Below is a small trained network, with its code and all its weights. Each question gives an input and a class and asks what happens when units are switched off, that is, made to give their printed mean instead of their output.

import numpy as np


def w(rows, s, z=0):
    codes = np.array(rows[::2]) - 128.0
    scale = np.full(codes.shape[1], s)
    scale[-1] = z or s
    return codes * scale


def f(y):
    return y / 2 * (1 + np.tanh(0.7978845608 * (y + 0.044715 * y**3)))


def log_softmax(a):
    a = a - a.max(-1, keepdims=True)
    return a - np.log(np.exp(a).sum(-1, keepdims=True))


def net(x, mask):
    res = np.array(x, float).reshape(1, 7) / 4 @ E
    y = f(res @ A[0][:, :-1].T + A[0][:, -1])
    res = res + np.where(mask, y, B[0][:, -1]) @ B[0][:, :-1]
    return log_softmax(res[-1] @ U[:, :-1].T + U[:, -1])


A, B = {}, {}
E = w([
[142,58,172,117,57,62,58,47,84,182,80],'x0',
[123,109,139,158,140,172,108,125,117,118,119],'x1',
[122,118,120,135,148,113,107,129,131,111,147],'x2',
[144,179,125,105,131,112,122,89,130,122,123],'x3',
[234,110,210,70,113,124,108,179,215,49,125],'x4',
[132,122,139,128,104,151,158,140,121,151,110],'x5',
[33,137,147,2,121,180,84,176,86,143,190],'x6',
],0.013)
A[0] = w([
[143,168,94,142,151,143,167,160,218,107,146,230],'n0',
[118,126,165,68,105,139,97,176,154,105,137,87],'n1',
[112,146,39,250,130,78,186,87,112,171,100,253],'n2',
[127,129,85,174,149,109,149,123,92,134,94,161],'n3',
[160,129,102,144,152,127,185,147,176,75,129,143],'n4',
[145,140,59,193,136,119,176,119,107,146,117,199],'n5',
[37,173,91,110,129,132,106,154,50,176,141,131],'n6',
[227,86,150,155,85,88,91,109,157,102,75,154],'n7',
[182,153,153,180,166,121,152,164,192,124,83,162],'n8',
[103,112,122,110,83,128,76,87,89,187,150,127],'n9',
[75,199,96,139,153,163,151,159,119,150,167,198],'n10',
[147,154,144,116,144,180,124,162,149,89,135,149],'n11',
[91,92,134,115,118,111,65,102,100,192,119,115],'n12',
[142,144,220,40,94,162,81,183,120,99,156,52],'n13',
[126,146,122,181,101,131,159,118,141,100,139,135],'n14',
[97,198,90,124,155,159,162,166,103,97,147,172],'n15',
[90,156,115,64,157,170,137,172,132,132,122,144],'n16',
[174,97,133,121,74,83,122,115,164,125,120,119],'n17',
[133,78,207,130,99,59,87,93,128,175,69,147],'n18',
[54,153,76,130,112,153,148,143,67,115,161,166],'n19',
],0.011,0.0064)
B[0] = w([
[125,61,84,141,194,192,231,135,195,161,108,197],'n0',
[95,115,99,72,89,157,163,130,106,51,117,180],'n1',
[70,93,49,110,53,154,130,70,83,22,134,251],'n2',
[91,67,96,128,97,75,142,81,61,63,137,176],'n3',
[150,151,133,99,225,160,160,123,175,169,90,177],'n4',
[100,84,97,160,109,149,172,72,91,65,146,197],'n5',
[236,153,154,136,192,114,83,128,124,200,150,203],'n6',
[118,206,240,244,42,133,118,228,130,151,152,205],'n7',
[190,107,179,146,196,148,218,142,170,160,106,186],'n8',
[117,164,172,87,129,6,23,84,180,180,7,184],'n9',
[209,148,120,140,177,159,111,166,1,135,217,196],'n10',
[120,52,82,117,155,153,200,120,165,103,127,171],'n11',
[128,149,143,61,100,80,91,157,132,183,23,183],'n12',
[56,144,45,118,67,98,121,48,65,36,136,207],'n13',
[86,98,142,123,128,129,159,97,183,97,75,155],'n14',
[195,144,140,237,137,172,151,146,106,141,209,191],'n15',
[140,136,124,131,96,168,99,113,113,105,227,184],'n16',
[160,119,137,164,95,137,97,179,94,128,147,167],'n17',
[131,153,182,161,70,78,13,143,74,101,131,205],'n18',
[221,160,107,94,154,135,107,175,28,159,146,190],'n19',
],0.0082,0.025)
U = w([
[95,105,49,105,126,184,191,85,95,90,161,249],'0',
[184,170,158,204,112,144,106,177,88,173,180,179],'1',
[27,138,115,116,69,86,109,96,84,75,97,101],'2',
[137,137,141,53,153,98,107,102,107,251,79,39],'3',
[136,118,159,138,158,155,210,148,183,166,78,36],'4',
],0.011,0.0019)

Each question gives the input, the list of numbers given to net, and the class t.
The units are the neurons (one row each of A and B). Each row of codes is followed by its name. A weight is (code - 128) times the scale printed after its matrix; where a second scale follows, it is the last column's (A, B and U).
mask holds one flag per neuron, in row order. A switched-off neuron (its flag False) gives its mean, the last column of its row in B, instead of its output. The means were averaged over made-up inputs and are rounded, as every weight is.
A unit's drop is (log p(t) with every unit on - log p(t) with that unit switched off) / (log p(t) with every unit on - log p(t) with every unit switched off).
most important unit: the unit with the biggest drop
k most important neurons: the k neurons with the biggest drops, biggest first
drop of u: that unit's drop, to one decimal
input [0,-5,4,5,-6,1,1], class 1: most important unit	n6
input [-3,-4,-2,1,7,-4,0], class 4: 2 most important neurons	(n2, n8)
input [5,1,0,6,8,-4,1], class 2: 2 most important neurons	(n13, n6)
input [0,0,0,-2,-8,-2,8], class 1: 3 most important neurons	(n10, n15, n16)
input [-8,5,-1,-6,0,-7,-8], class 0: 2 most important neurons	(n2, n5)
input [-3,-4,-3,0,1,-1,0], class 4: 2 most important neurons	(n2, n13)
input [0,-8,5,5,5,-1,-7], class 4: 2 most important neurons	(n8, n0)
input [0,-6,6,-5,-3,4,7], class 1: 2 most important neurons	(n10, n16)
input [-7,-5,-6,-6,-7,0,1], class 1: 3 most important neurons	(n6, n15, n10)
input [1,-2,-7,-1,-8,5,8], class 3: 3 most important neurons	(n9, n12, n7)
input [0,-4,2,2,-1,3,-5], class 0: 3 most important neurons	(n9, n12, n18)
input [3,5,7,-6,-2,0,1], class 3: 2 most important neurons	(n13, n2)
input [-1,3,-7,-7,-3,7,1], class 1: drop of n1	0.2
input [8,8,2,5,-3,4,1], class 3: most important unit	n13
input [0,-3,6,0,-5,1,2], class 1: drop of n10	0.1
input [6,7,-1,0,-1,4,1], class 3: drop of n2	0.4
